Below is a small trained network, with its code and all its weights. Each question gives an input and a target symbol and asks what happens when units are switched off, that is, made to give their printed mean instead of their output.

import numpy as np


def w(rows, s, z=0):
    codes = np.array(rows[::2]) - 128.0
    scale = np.full(codes.shape[1], s)
    scale[-1] = z or s
    return codes * scale


def f(y):
    return np.maximum(y, 0)


def softmax(a):
    e = np.exp(a - a.max(-1, keepdims=True))
    return e / e.sum(-1, keepdims=True)


def log_softmax(a):
    a = a - a.max(-1, keepdims=True)
    return a - np.log(np.exp(a).sum(-1, keepdims=True))


def net(x, mask):
    ids = ['αβγεηξπφ'.index(c) for c in x.split()]
    T = len(ids)
    res = E[ids] + P[:T]
    u = 0
    for l in range(3):
        r = res
        for j in range(3):
            rows = slice(3 * j, 3 * j + 3)
            q, k, v = (r @ M[l][rows].T for M in (Q, K, V))
            z = softmax(np.where(np.tri(T) > 0, q @ k.T / 3**0.5, -1e9)) @ v
            o = O[l][rows]
            res = res + np.where(mask[u + j], z, o[:, -1]) @ o[:, :-1]
        u += 3
        y = f(res @ A[l][:, :-1].T + A[l][:, -1])
        res = res + np.where(mask[u : u + 4], y, B[l][:, -1]) @ B[l][:, :-1]
        u += 4
    return log_softmax(res[-1] @ U[:, :-1].T + U[:, -1])


Q, K, V, O, A, B = {}, {}, {}, {}, {}, {}
E = w([
[97,66,127,97,164,113],'α',
[98,115,162,97,124,142],'β',
[92,149,136,79,91,101],'γ',
[247,159,182,95,204,60],'ε',
[64,131,120,106,189,181],'η',
[42,152,49,118,168,67],'ξ',
[173,99,93,126,82,235],'π',
[157,133,24,113,91,151],'φ',
],0.013)
P = w([
[65,111,173,164,79,110],'0',
[111,119,141,62,128,125],'1',
[118,112,125,83,139,131],'2',
[141,106,106,97,150,146],'3',
[146,110,99,143,154,140],'4',
[154,136,97,160,150,144],'5',
[164,163,90,177,144,139],'6',
[167,200,102,193,138,131],'7',
[161,216,104,221,132,134],'8',
[164,252,111,238,113,143],'9',
],0.011)
Q[0] = w([
[83,244,93,169,47,141],'L0H1',
[104,93,200,106,77,61],'L0H1',
[86,180,164,8,76,198],'L0H1',
[143,106,75,84,169,136],'L0H2',
[89,65,207,74,144,138],'L0H2',
[97,132,74,158,139,164],'L0H2',
[141,140,175,254,185,218],'L0H3',
[78,193,86,152,203,220],'L0H3',
[148,128,140,119,49,53],'L0H3',
],0.0069)
K[0] = w([
[149,73,34,173,108,122],'L0H1',
[112,153,106,163,189,115],'L0H1',
[102,212,55,195,75,162],'L0H1',
[146,179,80,107,115,120],'L0H2',
[123,160,115,177,136,138],'L0H2',
[106,100,127,58,117,132],'L0H2',
[171,111,176,160,58,99],'L0H3',
[255,177,127,165,106,72],'L0H3',
[67,145,139,121,135,195],'L0H3',
],0.0092)
V[0] = w([
[94,129,135,98,45,47],'L0H1',
[5,96,79,141,121,168],'L0H1',
[135,116,39,3,228,130],'L0H1',
[223,56,220,137,217,54],'L0H2',
[147,200,72,158,200,73],'L0H2',
[74,34,75,148,76,140],'L0H2',
[78,116,56,100,98,163],'L0H3',
[128,116,99,205,154,97],'L0H3',
[168,94,106,166,92,122],'L0H3',
],0.0052)
O[0] = w([
[137,97,148,143,100,155,118],'L0H1',
[113,116,189,24,138,105,199],'L0H1',
[88,213,147,124,157,145,253],'L0H1',
[116,127,116,254,137,164,58],'L0H2',
[125,191,122,108,148,172,119],'L0H2',
[62,106,163,64,116,95,163],'L0H2',
[95,142,125,60,214,189,163],'L0H3',
[148,69,97,119,163,141,107],'L0H3',
[126,94,135,74,128,103,105],'L0H3',
],0.0064,0.0032)
A[0] = w([
[195,2,134,40,195,47,25],'L0N1',
[115,130,93,149,114,118,2],'L0N2',
[55,141,90,181,57,222,214],'L0N3',
[77,104,60,159,59,169,71],'L0N4',
],0.0053,0.0023)
B[0] = w([
[91,254,184,159,114,123,190],'L0N1',
[99,101,86,134,142,88,130],'L0N2',
[230,201,126,77,167,198,253],'L0N3',
[120,151,82,41,177,91,159],'L0N4',
],0.0055,0.0025)
Q[1] = w([
[131,246,147,85,111,187],'L1H1',
[175,86,147,189,27,56],'L1H1',
[91,202,173,127,168,74],'L1H1',
[161,127,80,126,169,113],'L1H2',
[66,152,127,87,184,76],'L1H2',
[142,77,120,135,138,110],'L1H2',
[144,126,116,80,155,123],'L1H3',
[145,111,110,219,95,101],'L1H3',
[142,114,141,163,123,149],'L1H3',
],0.013)
K[1] = w([
[115,202,81,198,97,147],'L1H1',
[124,75,250,94,82,120],'L1H1',
[27,187,111,168,175,152],'L1H1',
[182,142,119,136,146,119],'L1H2',
[133,126,44,165,81,154],'L1H2',
[173,113,140,82,147,148],'L1H2',
[148,130,142,125,150,118],'L1H3',
[67,55,141,166,63,177],'L1H3',
[101,98,115,101,139,104],'L1H3',
],0.013)
V[1] = w([
[101,151,70,169,122,43],'L1H1',
[147,101,115,136,254,182],'L1H1',
[146,117,88,149,101,92],'L1H1',
[148,86,139,149,127,100],'L1H2',
[58,127,182,157,93,124],'L1H2',
[159,111,136,114,86,160],'L1H2',
[174,120,180,140,192,40],'L1H3',
[57,142,141,127,84,120],'L1H3',
[100,117,103,158,121,127],'L1H3',
],0.0089)
O[1] = w([
[122,130,111,103,223,121,103],'L1H1',
[85,210,143,149,94,148,252],'L1H1',
[121,79,108,61,196,135,45],'L1H1',
[99,100,132,156,194,152,17],'L1H2',
[144,2,130,138,179,125,70],'L1H2',
[70,125,155,131,51,176,94],'L1H2',
[119,79,127,234,105,17,96],'L1H3',
[118,114,132,86,107,157,161],'L1H3',
[123,132,204,41,194,138,48],'L1H3',
],0.0078,0.0032)
A[1] = w([
[82,120,253,147,158,84,164],'L1N1',
[6,179,112,130,84,67,101],'L1N2',
[105,144,128,2,92,88,216],'L1N3',
[44,86,78,165,185,180,252],'L1N4',
],0.0072,0.0034)
B[1] = w([
[63,129,130,110,20,76,158],'L1N1',
[152,122,161,131,68,221,204],'L1N2',
[50,130,99,229,177,254,253],'L1N3',
[116,155,188,73,65,72,173],'L1N4',
],0.0079,0.0072)
Q[2] = w([
[82,113,140,60,131,140],'L2H1',
[116,239,197,195,101,142],'L2H1',
[79,181,133,163,120,165],'L2H1',
[159,97,123,96,104,103],'L2H2',
[91,126,179,85,132,139],'L2H2',
[180,170,161,77,159,199],'L2H2',
[195,61,128,145,136,91],'L2H3',
[173,2,164,134,181,84],'L2H3',
[133,31,140,123,150,124],'L2H3',
],0.012)
K[2] = w([
[139,84,113,165,123,98],'L2H1',
[180,240,150,111,135,114],'L2H1',
[142,231,113,136,169,96],'L2H1',
[67,95,161,133,156,93],'L2H2',
[174,142,157,166,176,127],'L2H2',
[144,189,65,137,103,102],'L2H2',
[17,69,179,102,120,144],'L2H3',
[39,85,136,75,85,160],'L2H3',
[8,55,105,81,81,199],'L2H3',
],0.012)
V[2] = w([
[147,100,56,159,168,150],'L2H1',
[70,156,26,115,169,81],'L2H1',
[135,83,132,255,123,84],'L2H1',
[75,155,23,221,113,90],'L2H2',
[29,179,243,141,162,45],'L2H2',
[46,182,34,45,175,75],'L2H2',
[32,131,48,132,242,154],'L2H3',
[145,82,7,103,200,225],'L2H3',
[244,34,82,90,88,105],'L2H3',
],0.0079)
O[2] = w([
[102,206,117,116,146,139,106],'L2H1',
[153,144,169,111,154,111,137],'L2H1',
[149,111,70,51,140,152,77],'L2H1',
[82,98,51,53,101,123,173],'L2H2',
[87,216,55,154,137,140,59],'L2H2',
[114,129,82,122,89,12,165],'L2H2',
[71,160,108,92,115,99,134],'L2H3',
[95,180,182,63,130,136,111],'L2H3',
[182,93,183,114,107,133,1],'L2H3',
],0.011,0.0099)
A[2] = w([
[75,90,216,76,123,122,213],'L2N1',
[115,118,153,2,154,158,86],'L2N2',
[114,178,182,99,150,192,1],'L2N3',
[66,170,106,79,207,102,61],'L2N4',
],0.009,0.0064)
B[2] = w([
[169,158,35,67,186,165,251],'L2N1',
[126,150,37,209,66,48,209],'L2N2',
[254,105,165,151,57,62,213],'L2N3',
[198,50,202,168,215,92,244],'L2N4',
],0.0071,0.013)
U = w([
[113,36,129,122,59,62,93],'α',
[134,45,161,108,168,154,150],'β',
[113,85,55,28,203,201,149],'γ',
[163,128,86,158,162,146,2],'ε',
[75,194,94,163,126,179,103],'η',
[126,89,147,123,254,151,135],'ξ',
[194,137,158,83,153,188,194],'π',
[133,152,82,26,69,59,185],'φ',
],0.0053,0.0043)

Each question gives the input, a string of symbols that net reads in full, and the target symbol t.
The units are the heads (3 rows each of Q, K, V and O) and the neurons (one row each of A and B). Each row of codes is followed by its name. A weight is (code - 128) times the scale printed after its matrix; where a second scale follows, it is the last column's (O, A, B and U).
mask holds one flag per unit, layer by layer, with each layer's heads first. A switched-off unit (its flag False) gives its mean, the last column of its rows in O or B, instead of its output. The means were averaged over made-up inputs and are rounded, as every weight is.
A unit's drop is (log p(t) with every unit on - log p(t) with that unit switched off) / (log p(t) with every unit on - log p(t) with every unit switched off).
The circuit of an input: a set's keep is (log p(t) with only the set's units on - log p(t) with every unit switched off) / (log p(t) with every unit on - log p(t) with every unit switched off). Starting from the 12 units with the biggest drops (on a tie, the unit counted first), units are removed one at a time, each time the one whose removal leaves the highest keep (on an exact tie, the one counted first), for as long as the keep stays at least 0.8.
units of the circuit, in order: the units of the circuit, biggest drop first
most important unit: the unit with the biggest drop
top k neurons in layer l: the k neurons of layer l with the biggest drops, biggest first
input ε η β φ, target γ: most important unit -> L2H1
input φ γ π π, target π: units of the circuit, in order -> L2H2; L2H3; L1H3
input ξ γ η η, target η: units of the circuit, in order -> L0H1; L1H1; L2H2
input ξ α α, target ξ: units of the circuit, in order -> L2N4; L1N3; L1H1; L2H3
input β α α π η η η, target η: units of the circuit, in order -> L1H1; L2H3
input η α γ, target η: units of the circuit, in order -> L2H2; L1N3
input ε β η, target γ: units of the circuit, in order -> L2H1; L1H3; L2H2
input ε γ α, target γ: units of the circuit, in order -> L2H1; L2H2; L1H3
input η ε φ, target ε: units of the circuit, in order -> L1H3; L2H3; L2H2
input η β φ α η η ε γ, target ε: units of the circuit, in order -> L2H3; L1H1; L1H3
input η ε η γ, target ε: units of the circuit, in order -> L2H3; L2H2; L1H3
input γ α η γ α, target η: units of the circuit, in order -> L2H2; L2N4; L1H1
input ξ η η, target ξ: units of the circuit, in order -> L2N4; L2H3; L1N3; L1H3
input ε α η γ, target γ: units of the circuit, in order -> L0H2; L2H1; L2H2
input π ε η η, target β: units of the circuit, in order -> L1H3; L2H2; L2H3; L1H1
input α β φ α ξ γ, target ξ: most important unit -> L2N4
input φ η α, target φ: top 3 neurons in layer 1 -> L1N1; L1N3; L1N2
input π φ α φ α π, target φ: top 2 neurons in layer 2 -> L2N4; L2N2
input ξ α π α, target π: top 2 neurons in layer 2 -> L2N3; L2N1
input η φ φ γ φ φ β, target φ: most important unit -> L2H3
input η φ α, target φ: top 2 neurons in layer 2 -> L2N2; L2N1
input ε η φ, target γ: top 2 neurons in layer 2 -> L2N3; L2N2
input η η π η, target π: top 2 neurons in layer 2 -> L2N3; L2N1
input η ξ η γ ξ π ξ ξ, target π: top 2 neurons in layer 1 -> L1N3; L1N2
input π ξ η π γ, target π: top 2 neurons in layer 2 -> L2N3; L2N1
input ε η η, target γ: top 2 neurons in layer 2 -> L2N3; L2N2
input φ ε η β, target α: most important unit -> L1H3
